Below is a small trained network, with its code and all its weights. Each question gives an input and a class and asks what happens when units are switched off, that is, made to give their printed mean instead of their output.

import numpy as np


def w(rows, s, z=0):
    codes = np.array(rows[::2]) - 128.0
    scale = np.full(codes.shape[1], s)
    scale[-1] = z or s
    return codes * scale


def f(y):
    return y / 2 * (1 + np.tanh(0.7978845608 * (y + 0.044715 * y**3)))


def log_softmax(a):
    a = a - a.max(-1, keepdims=True)
    return a - np.log(np.exp(a).sum(-1, keepdims=True))


def net(x, mask):
    res = np.array(x, float).reshape(1, 5) / 4 @ E
    y = f(res @ A[0][:, :-1].T + A[0][:, -1])
    res = res + np.where(mask, y, B[0][:, -1]) @ B[0][:, :-1]
    return log_softmax(res[-1] @ U[:, :-1].T + U[:, -1])


A, B = {}, {}
E = w([
[159,216,90,56,48,32,165,116,133],'x0',
[175,112,3,63,130,170,151,131,179],'x1',
[57,170,44,122,43,99,135,189,149],'x2',
[142,150,147,188,231,72,165,110,157],'x3',
[187,144,139,212,188,134,170,47,253],'x4',
],0.0084)
A[0] = w([
[143,142,132,107,159,92,135,130,118,63],'neuron 1',
[92,107,82,145,146,187,124,146,143,129],'neuron 2',
[90,108,189,144,113,155,111,145,66,71],'neuron 3',
[153,136,116,98,88,125,126,110,134,164],'neuron 4',
[125,120,94,114,90,127,120,149,132,79],'neuron 5',
[160,162,193,102,109,41,137,103,108,70],'neuron 6',
[109,119,116,111,95,140,122,139,123,3],'neuron 7',
[86,148,123,195,103,103,126,128,188,123],'neuron 8',
[138,126,87,135,158,169,125,130,157,72],'neuron 9',
[137,133,132,124,100,143,132,144,129,32],'neuron 10',
[154,121,126,80,160,105,119,121,101,80],'neuron 11',
[134,104,80,141,153,173,134,126,171,107],'neuron 12',
[87,156,116,204,108,82,136,125,193,124],'neuron 13',
[138,123,168,153,134,130,119,114,140,129],'neuron 14',
[145,133,121,85,18,145,130,123,131,113],'neuron 15',
[78,107,210,138,122,158,115,151,68,118],'neuron 16',
[137,111,137,150,209,158,127,125,141,68],'neuron 17',
[138,136,119,109,149,126,128,120,103,90],'neuron 18',
[133,123,122,131,134,151,134,123,135,64],'neuron 19',
[147,131,73,107,142,112,129,121,130,91],'neuron 20',
[135,115,115,146,191,156,132,125,121,126],'neuron 21',
[151,116,125,115,124,104,104,139,157,134],'neuron 22',
[126,115,161,153,194,130,133,140,136,45],'neuron 23',
[157,132,250,192,182,122,131,87,166,147],'neuron 24',
],0.02,0.0047)
B[0] = w([
[130,112,134,123,99,107,119,148,73,144],'neuron 1',
[131,171,131,124,127,92,158,181,109,172],'neuron 2',
[129,133,106,131,128,108,244,139,74,204],'neuron 3',
[108,164,136,142,131,177,149,145,158,172],'neuron 4',
[151,126,145,131,136,172,175,92,137,169],'neuron 5',
[138,86,122,132,144,45,103,185,120,195],'neuron 6',
[128,117,135,142,117,138,146,86,101,152],'neuron 7',
[141,133,126,138,129,112,169,169,141,168],'neuron 8',
[117,84,115,126,111,115,93,88,159,163],'neuron 9',
[104,45,121,141,118,126,154,92,109,134],'neuron 10',
[131,157,125,131,129,116,146,158,84,151],'neuron 11',
[130,129,147,124,149,158,48,126,140,178],'neuron 12',
[124,145,128,112,134,124,217,166,195,180],'neuron 13',
[116,139,104,139,119,149,140,93,122,163],'neuron 14',
[124,168,123,126,135,198,114,91,123,214],'neuron 15',
[145,168,133,127,113,110,219,179,69,221],'neuron 16',
[119,81,138,123,128,131,60,86,156,189],'neuron 17',
[109,128,115,147,114,89,147,115,130,135],'neuron 18',
[115,91,112,139,132,80,138,85,120,133],'neuron 19',
[127,155,139,133,123,155,183,145,165,163],'neuron 20',
[125,162,132,147,128,147,18,156,165,173],'neuron 21',
[106,141,126,131,137,148,140,153,119,138],'neuron 22',
[143,103,125,113,122,158,130,65,117,177],'neuron 23',
[117,182,125,123,111,251,149,67,63,254],'neuron 24',
],0.023,0.022)
U = w([
[185,185,58,140,115,115,239,216,101,217],'0',
[156,92,111,124,178,76,64,203,205,109],'1',
[184,109,92,140,117,70,82,158,25,23],'2',
[139,18,93,161,102,77,181,51,131,1],'3',
[143,178,96,137,114,253,118,45,109,181],'4',
],0.0055,0.0041)

Each question gives the input, the list of numbers given to net, and the class t.
The units are the neurons (one row each of A and B). Each row of codes is followed by its name. A weight is (code - 128) times the scale printed after its matrix; where a second scale follows, it is the last column's (A, B and U).
mask holds one flag per neuron, in row order. A switched-off neuron (its flag False) gives its mean, the last column of its row in B, instead of its output. The means were averaged over made-up inputs and are rounded, as every weight is.
A unit's drop is (log p(t) with every unit on - log p(t) with that unit switched off) / (log p(t) with every unit on - log p(t) with every unit switched off).
most important unit: the unit with the biggest drop
k most important neurons: the k neurons with the biggest drops, biggest first
drop when u is switched off: that unit's drop, to one decimal
input [6,2,8,-1,-3], class 4: most important unit	neuron 15
input [4,7,8,2,-1], class 4: 4 most important neurons	(neuron 15; neuron 16; neuron 3; neuron 6)
input [1,5,3,4,4], class 1: 3 most important neurons	(neuron 24; neuron 16; neuron 3)
input [-8,-8,4,8,-3], class 0: 4 most important neurons	(neuron 16; neuron 3; neuron 15; neuron 13)
input [2,2,8,4,-6], class 4: 3 most important neurons	(neuron 16; neuron 3; neuron 15)
input [-3,8,0,2,-3], class 1: 2 most important neurons	(neuron 24; neuron 15)
input [-8,0,5,-8,6], class 1: 2 most important neurons	(neuron 24; neuron 12)
input [1,4,8,5,-7], class 4: 4 most important neurons	(neuron 16; neuron 3; neuron 6; neuron 15)
input [7,2,-2,-6,8], class 0: 3 most important neurons	(neuron 24; neuron 17; neuron 23)
input [-4,2,3,0,4], class 1: 2 most important neurons	(neuron 24; neuron 15)
input [-5,8,8,5,0], class 1: drop when neuron 16 is switched off	0.1
input [-8,6,6,3,-4], class 1: drop when neuron 24 is switched off	0.5
input [-6,6,-4,-2,0], class 1: drop when neuron 24 is switched off	0.4
input [-6,8,5,7,-3], class 1: most important neuron	(neuron 24)
